Below is a small trained network, with its code and all its weights. Each question gives an input and a target symbol and asks what happens when units are switched off, that is, made to give their printed mean instead of their output.

import numpy as np


def w(rows, s, z=0):
    codes = np.array(rows[::2]) - 128.0
    scale = np.full(codes.shape[1], s)
    scale[-1] = z or s
    return codes * scale


def norm(h):
    return h / np.sqrt((h * h).mean(-1, keepdims=True) + 1e-5)


def f(y):
    return y / 2 * (1 + np.tanh(0.7978845608 * (y + 0.044715 * y**3)))


def softmax(a):
    e = np.exp(a - a.max(-1, keepdims=True))
    return e / e.sum(-1, keepdims=True)


def log_softmax(a):
    a = a - a.max(-1, keepdims=True)
    return a - np.log(np.exp(a).sum(-1, keepdims=True))


def net(x, mask):
    ids = ['ΘΛΞΣΩαβγδημπτψ'.index(c) for c in x.split()]
    T = len(ids)
    res = E[ids] + P[:T]
    r = norm(res)
    for j in range(2):
        rows = slice(2 * j, 2 * j + 2)
        q, k, v = (r @ M[0][rows].T for M in (Q, K, V))
        z = softmax(np.where(np.tri(T) > 0, q @ k.T / 2**0.5, -1e9)) @ v
        o = O[0][rows]
        res = res + np.where(mask[j], z, o[:, -1]) @ o[:, :-1]
    y = f(norm(res) @ A[0][:, :-1].T + A[0][:, -1])
    res = res + np.where(mask[2:6], y, B[0][:, -1]) @ B[0][:, :-1]
    return log_softmax(norm(res)[-1] @ U[:, :-1].T + U[:, -1])


Q, K, V, O, A, B = {}, {}, {}, {}, {}, {}
E = w([
[131,112,105,118,122,74,118],'Θ',
[120,116,150,151,138,87,140],'Λ',
[102,79,134,134,118,128,143],'Ξ',
[137,114,121,138,130,74,168],'Σ',
[95,86,131,97,120,118,156],'Ω',
[121,100,141,104,131,95,167],'α',
[71,119,124,162,85,126,132],'β',
[95,105,115,110,122,97,125],'γ',
[130,78,107,92,138,82,140],'δ',
[127,132,192,154,130,114,187],'η',
[165,93,83,143,111,155,125],'μ',
[192,167,143,212,130,64,250],'π',
[158,108,96,94,65,150,164],'τ',
[141,38,157,186,131,163,134],'ψ',
],0.019)
P = w([
[163,163,136,122,114,160,82],'0',
[1,149,68,123,207,184,189],'1',
[33,145,70,130,223,147,205],'2',
[80,133,71,107,220,140,199],'3',
[93,116,67,115,207,102,198],'4',
[100,105,80,133,191,69,203],'5',
[101,81,72,149,159,77,191],'6',
[97,85,76,173,124,55,191],'7',
[92,68,83,174,102,64,202],'8',
],0.0089)
Q[0] = w([
[160,38,103,209,23,82,169],'h1',
[40,143,86,173,216,99,212],'h1',
[130,70,93,162,85,111,138],'h2',
[139,80,82,201,106,92,254],'h2',
],0.008)
K[0] = w([
[230,62,177,141,49,89,129],'h1',
[209,72,102,164,94,145,189],'h1',
[181,132,245,79,142,85,128],'h2',
[115,60,251,119,91,106,2],'h2',
],0.0065)
V[0] = w([
[71,127,249,80,157,94,113],'h1',
[125,181,107,74,69,133,181],'h1',
[113,195,64,129,121,88,54],'h2',
[69,110,106,67,121,127,132],'h2',
],0.016)
O[0] = w([
[83,95,197,154,114,99,143,1],'h1',
[250,56,134,124,89,99,200,181],'h1',
[107,183,145,160,41,133,139,96],'h2',
[167,80,137,194,83,137,37,209],'h2',
],0.017,0.007)
A[0] = w([
[92,19,178,131,43,2,176,252],'n1',
[94,45,47,139,101,163,66,233],'n2',
[132,95,43,115,201,132,220,160],'n3',
[73,219,116,148,64,201,215,162],'n4',
],0.0089,0.0045)
B[0] = w([
[18,185,103,88,94,31,187,234],'n1',
[153,207,99,247,172,42,185,239],'n2',
[175,222,221,172,134,122,122,254],'n3',
[98,2,135,168,219,236,177,182],'n4',
],0.0092)
U = w([
[137,140,155,127,120,132,140,250],'Θ',
[103,135,53,131,123,89,168,132],'Λ',
[103,163,93,143,95,69,126,102],'Ξ',
[196,70,85,35,81,133,165,126],'Σ',
[117,104,162,39,128,79,147,118],'Ω',
[129,176,163,133,26,150,59,118],'α',
[119,71,139,114,127,73,155,99],'β',
[94,142,186,97,127,113,174,119],'γ',
[170,189,169,177,136,111,203,67],'δ',
[86,109,71,146,87,156,188,97],'η',
[174,182,73,115,139,202,85,95],'μ',
[86,169,153,28,123,134,63,143],'π',
[126,7,104,131,124,129,58,114],'τ',
[118,121,146,167,197,170,99,107],'ψ',
],0.013,0.016)

Each question gives the input, a string of symbols that net reads in full, and the target symbol t.
The units are the heads (2 rows each of Q, K, V and O) and the neurons (one row each of A and B). Each row of codes is followed by its name. A weight is (code - 128) times the scale printed after its matrix; where a second scale follows, it is the last column's (O, A, B and U).
mask holds one flag per unit, heads first, then neurons. A switched-off unit (its flag False) gives its mean, the last column of its rows in O or B, instead of its output. The means were averaged over made-up inputs and are rounded, as every weight is.
A unit's drop is (log p(t) with every unit on - log p(t) with that unit switched off) / (log p(t) with every unit on - log p(t) with every unit switched off).
The circuit of an input: a set's keep is (log p(t) with only the set's units on - log p(t) with every unit switched off) / (log p(t) with every unit on - log p(t) with every unit switched off). Starting from all 6 units, units are removed one at a time, each time the one whose removal leaves the highest keep (on an exact tie, the one counted first), for as long as the keep stays at least 0.8.
units of the circuit, in order: the units of the circuit, biggest drop first
k most important neurons: the k neurons with the biggest drops, biggest first
heads that matter: for each layer, one digit per head in row order, 1 if its drop is at least 0.15 and else 0, layers parted by /
drop when u is switched off: that unit's drop, to one decimal
input Σ μ η Λ π Θ β, target δ: units of the circuit, in order : [n3 h2]
input ψ μ Λ γ Θ γ, target π: units of the circuit, in order : [h1]
input Ξ Λ Θ γ β β, target ψ: units of the circuit, in order : [h2 h1]
input Θ Ω τ Λ π Ω α, target η: heads that matter : 01
input Θ μ Σ, target η: heads that matter : 01
input τ Σ Θ Ω μ π τ, target Σ: heads that matter : 10
input Θ ψ μ η Λ π ψ Θ δ, target η: heads that matter : 11
input Θ α δ π π π π μ, target η: units of the circuit, in order : [h2 n4]
input Θ Θ ψ Ω μ Ξ Θ Σ Λ, target η: 3 most important neurons : [n4 n3 n2]
input Ω Θ Ω μ γ Θ, target τ: 2 most important neurons : [n3 n1]
input Θ Ω β Ξ, target η: 2 most important neurons : [n4 n3]
input Λ δ α, target γ: units of the circuit, in order : [h2 h1]
input Θ Θ Λ Λ δ π π Ξ, target η: units of the circuit, in order : [h2 n4 n3]
input Ω μ Θ Λ γ ψ, target τ: units of the circuit, in order : [h2]
input Θ Ω β, target η: units of the circuit, in order : [h2 n4 n3]
input γ Λ Ω η Ω μ β Θ β, target α: drop when h2 is switched off : 0.9
input Σ Θ δ, target δ: drop when n3 is switched off : 0.7
input γ Ω δ ψ Θ Λ, target α: drop when n2 is switched off : 0.0
